Below are the code and all the weights of a small trained network. Each question names an input and a class and asks about switching units off, where a switched-off unit gives its printed mean instead of its output.

import numpy as np


def w(rows, s, z=0):
    codes = np.array(rows[::2]) - 128.0
    scale = np.full(codes.shape[1], s)
    scale[-1] = z or s
    return codes * scale


def f(y):
    return np.maximum(y, 0)


def log_softmax(a):
    a = a - a.max(-1, keepdims=True)
    return a - np.log(np.exp(a).sum(-1, keepdims=True))


def net(x, mask):
    res = np.array(x, float).reshape(1, 4) / 4 @ E
    y = f(res @ A[0][:, :-1].T + A[0][:, -1])
    res = res + np.where(mask, y, B[0][:, -1]) @ B[0][:, :-1]
    return log_softmax(res[-1] @ U[:, :-1].T + U[:, -1])


A, B = {}, {}
E = w([
[161,255,89,126,103,83,100,171],'x0',
[71,179,181,196,11,165,121,108],'x1',
[33,138,198,134,185,67,53,145],'x2',
[72,103,88,43,80,58,162,74],'x3',
],0.009)
A[0] = w([
[73,122,94,64,80,86,131,94,71],'n0',
[53,132,136,159,204,80,70,160,49],'n1',
[206,103,108,119,76,169,118,120,25],'n2',
[154,155,146,181,192,177,116,132,68],'n3',
[171,86,92,126,79,164,135,109,41],'n4',
[168,144,147,218,207,180,121,146,45],'n5',
[109,9,154,139,102,174,144,118,27],'n6',
[82,153,175,190,7,157,105,112,113],'n7',
[86,155,166,153,51,165,134,103,155],'n8',
[140,121,119,143,123,122,130,116,41],'n9',
[74,131,93,106,132,109,181,136,114],'n10',
[116,63,121,146,124,121,124,116,54],'n11',
[83,136,135,129,143,78,97,116,87],'n12',
[97,125,109,160,119,162,127,176,124],'n13',
[66,129,168,165,178,86,87,125,64],'n14',
[76,121,135,120,50,140,114,131,145],'n15',
[192,229,107,105,143,53,123,154,36],'n16',
[116,149,174,96,164,127,112,142,61],'n17',
[202,101,84,88,255,110,118,132,72],'n18',
[88,136,162,160,142,98,136,139,66],'n19',
[94,121,108,75,81,66,137,91,102],'n20',
[163,227,112,125,116,96,116,117,45],'n21',
[161,108,122,96,167,90,145,153,103],'n22',
[184,141,199,211,212,237,97,172,42],'n23',
[76,87,102,48,51,83,161,114,58],'n24',
[99,154,180,124,179,118,105,102,68],'n25',
[166,127,109,64,250,97,99,132,144],'n26',
[79,111,118,91,99,116,151,89,78],'n27',
[68,148,187,126,160,76,148,148,67],'n28',
[176,101,91,128,63,115,188,138,52],'n29',
[160,132,111,176,167,145,97,130,72],'n30',
[134,252,97,117,118,76,131,139,12],'n31',
[93,145,182,186,66,159,146,102,127],'n32',
[113,84,93,58,100,57,135,137,102],'n33',
[78,35,170,145,162,203,160,86,12],'n34',
[111,117,151,123,165,163,177,112,12],'n35',
[169,137,81,131,92,175,138,124,74],'n36',
[142,118,148,146,113,116,100,119,152],'n37',
[140,128,133,122,123,121,175,132,57],'n38',
[221,130,84,122,86,186,181,104,50],'n39',
[146,171,107,143,134,114,110,168,3],'n40',
[110,136,113,145,71,150,136,139,111],'n41',
[116,16,166,134,149,159,131,124,20],'n42',
[153,136,131,110,185,86,164,103,165],'n43',
[178,97,80,118,167,128,157,131,76],'n44',
[77,129,120,146,113,146,94,130,105],'n45',
[90,128,136,135,137,69,108,116,93],'n46',
],0.0099,0.0021)
B[0] = w([
[212,158,147,137,121,98,120,91,209],'n0',
[106,162,150,100,122,240,146,126,211],'n1',
[125,161,145,103,141,195,141,128,181],'n2',
[198,147,141,122,119,91,131,102,179],'n3',
[113,172,134,114,122,197,127,128,180],'n4',
[206,138,153,141,95,91,122,67,198],'n5',
[71,127,129,136,147,107,26,149,201],'n6',
[99,47,91,142,140,93,222,164,245],'n7',
[122,65,93,124,137,109,191,159,214],'n8',
[130,129,144,130,134,134,129,132,130],'n9',
[151,134,147,128,132,99,134,91,169],'n10',
[99,144,104,134,124,114,91,129,159],'n11',
[122,153,153,119,131,184,142,113,176],'n12',
[150,117,116,136,113,120,129,113,149],'n13',
[123,165,146,102,141,220,142,131,199],'n14',
[120,97,97,135,134,109,163,134,193],'n15',
[56,131,118,140,130,97,27,143,215],'n16',
[119,150,135,115,122,168,138,137,158],'n17',
[95,56,93,145,121,85,226,168,240],'n18',
[131,146,128,110,132,170,136,132,163],'n19',
[214,142,154,133,118,105,110,94,207],'n20',
[77,114,118,136,143,108,43,132,195],'n21',
[119,88,110,142,115,119,166,146,180],'n22',
[250,167,158,130,101,53,121,57,230],'n23',
[215,160,160,147,106,92,122,92,224],'n24',
[121,160,137,113,126,187,139,129,173],'n25',
[98,53,88,147,131,125,217,164,234],'n26',
[184,135,140,138,124,86,121,107,185],'n27',
[127,154,141,114,134,204,143,120,186],'n28',
[127,157,164,108,132,207,132,117,194],'n29',
[171,141,130,130,128,90,137,105,163],'n30',
[75,115,119,141,142,89,22,147,213],'n31',
[104,80,91,135,126,92,193,160,208],'n32',
[208,142,131,142,110,83,140,98,202],'n33',
[64,147,106,138,142,96,17,152,211],'n34',
[98,132,128,126,141,118,94,127,150],'n35',
[112,156,162,113,138,192,135,118,183],'n36',
[135,115,124,117,127,130,132,123,144],'n37',
[121,137,140,127,131,137,136,122,143],'n38',
[109,173,167,98,142,243,143,135,222],'n39',
[110,128,124,117,138,106,71,121,162],'n40',
[99,112,108,118,141,120,159,151,172],'n41',
[69,140,105,128,128,101,41,159,197],'n42',
[115,94,123,128,141,100,165,136,177],'n43',
[91,112,114,124,124,155,168,147,186],'n44',
[131,112,126,127,152,145,151,146,160],'n45',
[138,159,137,121,112,185,138,129,172],'n46',
],0.02,0.011)
U = w([
[96,56,79,140,151,96,207,169,251],'0',
[201,157,157,137,112,68,120,71,133],'1',
[89,180,163,74,164,231,143,138,5],'2',
[44,135,102,139,174,78,2,159,84],'3',
],0.0094,0.0012)

Each question gives the input, the list of numbers given to net, and the class t.
The units are the neurons (one row each of A and B). Each row of codes is followed by its name. A weight is (code - 128) times the scale printed after its matrix; where a second scale follows, it is the last column's (A, B and U).
mask holds one flag per neuron, in row order. A switched-off neuron (its flag False) gives its mean, the last column of its row in B, instead of its output. The means were averaged over made-up inputs and are rounded, as every weight is.
A unit's drop is (log p(t) with every unit on - log p(t) with that unit switched off) / (log p(t) with every unit on - log p(t) with every unit switched off).
The circuit of an input: a set's keep is (log p(t) with only the set's units on - log p(t) with every unit switched off) / (log p(t) with every unit on - log p(t) with every unit switched off). Starting from the 12 units with the biggest drops (on a tie, the unit counted first), units are removed one at a time, each time the one whose removal leaves the highest keep (on an exact tie, the one counted first), for as long as the keep stays at least 0.8.
units of the circuit, in order: the units of the circuit, biggest drop first
top k neurons: the k neurons with the biggest drops, biggest first
drop of u: that unit's drop, to one decimal
input [0,0,-7,-8], class 1: units of the circuit, in order : (n23)
input [6,-3,-6,0], class 2: top 3 neurons : (n39; n34; n29)
input [-6,3,4,-7], class 1: top 2 neurons : (n23; n5)
input [7,7,2,1], class 0: top 2 neurons : (n7; n8)
input [-4,-4,-7,-7], class 1: top 4 neurons : (n23; n5; n3; n1)
input [-6,0,6,-4], class 2: top 3 neurons : (n1; n14; n31)
input [0,5,6,3], class 2: top 4 neurons : (n18; n14; n26; n1)
input [-3,1,1,2], class 3: top 2 neurons : (n23; n5)
input [0,0,5,-4], class 2: top 3 neurons : (n1; n14; n24)
input [8,8,8,1], class 0: top 3 neurons : (n7; n8; n32)
input [-6,-1,5,2], class 3: top 2 neurons : (n34; n42)
input [-8,-4,-4,-7], class 3: top 2 neurons : (n34; n42)
input [5,1,4,-3], class 3: top 3 neurons : (n31; n39; n16)
input [-1,0,-8,6], class 2: units of the circuit, in order : (n39)
input [6,0,-5,-4], class 3: top 4 neurons : (n16; n31; n21; n1)
input [7,4,5,3], class 3: drop of n31 : 1.9
input [7,8,6,1], class 0: drop of n7 : 2.6
input [-4,3,3,7], class 1: drop of n46 : 0.0
